Below are the code and all the weights of a small trained network. Each question names an input and a target symbol and asks about switching units off, where a switched-off unit gives its printed mean instead of its output.

import numpy as np


def w(rows, s, z=0):
    codes = np.array(rows[::2]) - 128.0
    scale = np.full(codes.shape[1], s)
    scale[-1] = z or s
    return codes * scale


def f(y):
    return y / 2 * (1 + np.tanh(0.7978845608 * (y + 0.044715 * y**3)))


def softmax(a):
    e = np.exp(a - a.max(-1, keepdims=True))
    return e / e.sum(-1, keepdims=True)


def log_softmax(a):
    a = a - a.max(-1, keepdims=True)
    return a - np.log(np.exp(a).sum(-1, keepdims=True))


def net(x, mask):
    ids = ['Ωαβδεθμπφψ'.index(c) for c in x.split()]
    T = len(ids)
    res = E[ids] + P[:T]
    q, k, v = (res @ M[0].T for M in (Q, K, V))
    z = softmax(np.where(np.tri(T) > 0, q @ k.T / 3**0.5, -1e9)) @ v
    res = res + np.where(mask[0], z, O[0][:, -1]) @ O[0][:, :-1]
    y = f(res @ A[0][:, :-1].T + A[0][:, -1])
    res = res + np.where(mask[1:17], y, B[0][:, -1]) @ B[0][:, :-1]
    return log_softmax(res[-1] @ U[:, :-1].T + U[:, -1])


Q, K, V, O, A, B = {}, {}, {}, {}, {}, {}
E = w([
[151,140,152,90,156,166,199,132,76,174,64],'Ω',
[164,158,108,103,163,96,108,105,169,143,145],'α',
[123,103,99,133,228,114,140,125,111,169,113],'β',
[47,118,55,111,143,140,161,136,85,135,128],'δ',
[99,88,198,78,159,209,140,107,68,167,117],'ε',
[92,168,143,126,110,133,3,138,100,156,85],'θ',
[136,72,71,110,135,211,99,134,151,178,95],'μ',
[156,101,161,168,245,139,52,112,173,139,99],'π',
[106,151,163,125,141,144,81,134,114,165,92],'φ',
[103,207,141,110,137,162,151,127,117,164,125],'ψ',
],0.02)
P = w([
[116,145,121,205,88,38,254,40,93,213,53],'0',
[125,191,136,145,132,137,107,144,114,102,110],'1',
[130,149,138,101,151,148,124,150,111,120,117],'2',
[110,136,138,95,158,150,123,118,117,119,113],'3',
[84,163,149,95,158,132,113,104,129,127,112],'4',
[96,137,134,72,122,157,125,75,112,104,120],'5',
[83,135,164,69,93,136,98,71,150,135,147],'6',
[65,115,92,98,203,106,106,142,120,131,164],'7',
[88,81,133,75,174,126,141,98,134,139,152],'8',
[78,147,143,80,172,134,93,92,135,134,125],'9',
[95,146,162,80,195,126,134,93,148,169,137],'10',
[95,99,149,51,174,144,155,98,161,158,168],'11',
[102,121,145,78,218,137,132,93,128,161,116],'12',
],0.0095)
Q[0] = w([
[100,218,85,102,235,101,121,77,78,203,93],'head 1',
[122,118,183,211,50,97,152,199,127,100,90],'head 1',
[86,105,129,2,211,158,75,51,184,220,122],'head 1',
],0.0065)
K[0] = w([
[150,60,107,191,95,131,154,98,210,168,120],'head 1',
[84,191,114,46,186,186,129,140,114,44,216],'head 1',
[144,114,91,233,93,69,188,47,141,253,125],'head 1',
],0.0068)
V[0] = w([
[72,140,252,128,79,203,2,114,134,126,95],'head 1',
[108,112,8,30,37,198,97,173,69,156,122],'head 1',
[164,69,192,83,144,237,209,183,36,166,43],'head 1',
],0.0069)
O[0] = w([
[92,134,216,92,148,121,118,210,152,160,79,111],'head 1',
[91,155,120,77,92,163,161,62,140,73,9,140],'head 1',
[62,123,134,174,164,162,173,162,161,69,126,245],'head 1',
],0.014,0.012)
A[0] = w([
[52,132,134,118,101,131,58,118,134,123,188,49],'neuron 1',
[60,141,187,109,91,111,145,93,241,30,62,42],'neuron 2',
[139,167,59,96,223,70,101,88,166,77,85,172],'neuron 3',
[131,127,92,164,101,84,137,243,122,71,149,71],'neuron 4',
[48,103,222,151,160,113,130,254,224,152,84,110],'neuron 5',
[224,152,122,127,118,130,107,166,31,190,231,50],'neuron 6',
[36,138,151,185,128,148,184,161,199,123,194,26],'neuron 7',
[138,114,82,67,37,74,73,148,98,240,164,141],'neuron 8',
[41,90,183,136,124,156,75,37,9,166,153,90],'neuron 9',
[32,115,29,86,89,109,200,184,48,183,141,136],'neuron 10',
[93,218,149,113,33,138,168,153,111,142,209,160],'neuron 11',
[176,155,95,197,124,148,214,128,128,75,186,6],'neuron 12',
[138,200,146,11,185,113,150,161,108,105,31,162],'neuron 13',
[169,68,177,114,180,150,32,92,199,40,162,2],'neuron 14',
[69,92,172,177,221,130,128,89,122,205,183,201],'neuron 15',
[115,115,66,151,99,241,126,83,173,140,42,227],'neuron 16',
],0.0059,0.0035)
B[0] = w([
[30,82,69,178,215,123,184,168,161,46,105,135],'neuron 1',
[202,78,112,96,255,143,98,134,170,137,182,222],'neuron 2',
[161,133,189,76,85,79,59,97,147,137,166,172],'neuron 3',
[213,77,196,119,100,59,124,24,130,39,109,135],'neuron 4',
[167,103,97,47,73,109,152,77,33,69,79,248],'neuron 5',
[135,25,159,51,210,84,143,139,160,125,116,159],'neuron 6',
[159,144,151,64,152,117,148,159,147,56,120,203],'neuron 7',
[115,112,173,75,130,81,110,112,197,128,114,149],'neuron 8',
[175,163,119,32,191,127,228,156,70,123,152,156],'neuron 9',
[224,140,229,127,105,197,19,91,172,117,108,163],'neuron 10',
[152,123,150,151,195,187,29,104,102,220,57,129],'neuron 11',
[65,70,118,166,107,50,154,138,149,141,154,147],'neuron 12',
[99,44,112,125,136,57,150,105,183,204,160,194],'neuron 13',
[163,137,235,214,82,31,95,167,137,143,155,139],'neuron 14',
[184,132,142,172,106,227,95,171,81,193,97,207],'neuron 15',
[57,132,159,144,139,125,138,102,137,125,38,243],'neuron 16',
],0.0062,0.016)
U = w([
[52,84,178,170,109,65,228,183,141,99,141,51],'Ω',
[200,164,101,3,138,32,179,116,197,86,183,254],'α',
[125,71,64,150,122,91,169,123,94,142,164,36],'β',
[199,131,128,88,45,123,135,27,93,75,108,72],'δ',
[135,121,143,17,194,113,183,120,57,70,147,7],'ε',
[145,123,145,17,57,61,120,150,138,149,54,42],'θ',
[110,58,37,70,176,158,112,144,209,156,70,182],'μ',
[154,103,225,126,158,88,102,111,125,121,107,80],'π',
[140,153,166,127,67,159,111,194,62,145,84,179],'φ',
[121,223,137,155,128,208,121,169,160,201,134,205],'ψ',
],0.005,0.0036)

Each question gives the input, a string of symbols that net reads in full, and the target symbol t.
The units are the heads (3 rows each of Q, K, V and O) and the neurons (one row each of A and B). Each row of codes is followed by its name. A weight is (code - 128) times the scale printed after its matrix; where a second scale follows, it is the last column's (O, A, B and U).
mask holds one flag per unit, heads first, then neurons. A switched-off unit (its flag False) gives its mean, the last column of its rows in O or B, instead of its output. The means were averaged over made-up inputs and are rounded, as every weight is.
A unit's drop is (log p(t) with every unit on - log p(t) with that unit switched off) / (log p(t) with every unit on - log p(t) with every unit switched off).
The circuit of an input: a set's keep is (log p(t) with only the set's units on - log p(t) with every unit switched off) / (log p(t) with every unit on - log p(t) with every unit switched off). Starting from the 12 units with the biggest drops (on a tie, the unit counted first), units are removed one at a time, each time the one whose removal leaves the highest keep (on an exact tie, the one counted first), for as long as the keep stays at least 0.8.
units of the circuit, in order: the units of the circuit, biggest drop first
top k neurons: the k neurons with the biggest drops, biggest first
drop when u is switched off: that unit's drop, to one decimal
input δ δ β θ θ Ω μ ψ φ μ, target δ: units of the circuit, in order : (head 1)
input μ μ β φ μ φ, target μ: units of the circuit, in order : (head 1; neuron 5; neuron 2)
input Ω φ θ φ μ δ π, target Ω: units of the circuit, in order : (head 1; neuron 14)
input μ δ β θ φ θ θ μ μ θ β Ω Ω, target μ: top 2 neurons : (neuron 5; neuron 13)
input φ Ω φ ψ φ π α θ, target φ: units of the circuit, in order : (head 1; neuron 2; neuron 13)
input Ω β μ π β δ β θ φ α, target Ω: units of the circuit, in order : (head 1; neuron 12)
input δ ψ ε β Ω δ μ β, target δ: units of the circuit, in order : (head 1; neuron 2)
input α ψ α μ ψ π, target α: top 3 neurons : (neuron 16; neuron 6; neuron 9)
input ε π θ δ δ φ π μ α π δ β, target ε: units of the circuit, in order : (head 1; neuron 5)
input ψ δ Ω δ ε β μ θ δ α β, target ψ: top 2 neurons : (neuron 5; neuron 15)
input α δ δ φ π μ, target α: units of the circuit, in order : (head 1; neuron 8)
input π α Ω μ μ β, target π: units of the circuit, in order : (head 1; neuron 15; neuron 4)
input Ω ψ φ μ μ δ μ μ, target Ω: units of the circuit, in order : (head 1; neuron 12; neuron 2)
input ε ε Ω μ μ β δ α μ δ θ, target ε: top 2 neurons : (neuron 5; neuron 7)
input π α μ, target π: units of the circuit, in order : (head 1; neuron 4)
input θ α π, target θ: units of the circuit, in order : (head 1; neuron 5)
input Ω μ ε Ω θ ψ θ β δ δ, target Ω: units of the circuit, in order : (head 1; neuron 12)
input δ ε ε φ π δ θ ε, target δ: top neuron : (neuron 2)
input θ π ε ε θ π ε ε, target θ: top 2 neurons : (neuron 2; neuron 13)
input Ω θ μ Ω θ β β ε α Ω, target Ω: top 3 neurons : (neuron 12; neuron 5; neuron 2)
input Ω Ω μ θ β μ α ε ε, target Ω: top 3 neurons : (neuron 12; neuron 5; neuron 2)
input θ μ δ δ μ θ, target θ: top neuron : (neuron 5)
input β Ω ψ μ ε μ ψ ψ β θ, target β: drop when neuron 12 is switched off : 0.0
input θ θ δ, target θ: drop when head 1 is switched off : 0.9
input ε θ π θ μ φ, target ε: drop when neuron 5 is switched off : 0.8
input Ω Ω β β ψ β β θ, target Ω: drop when neuron 12 is switched off : 0.1
input θ μ π ε ε μ, target θ: top 2 neurons : (neuron 2; neuron 5)
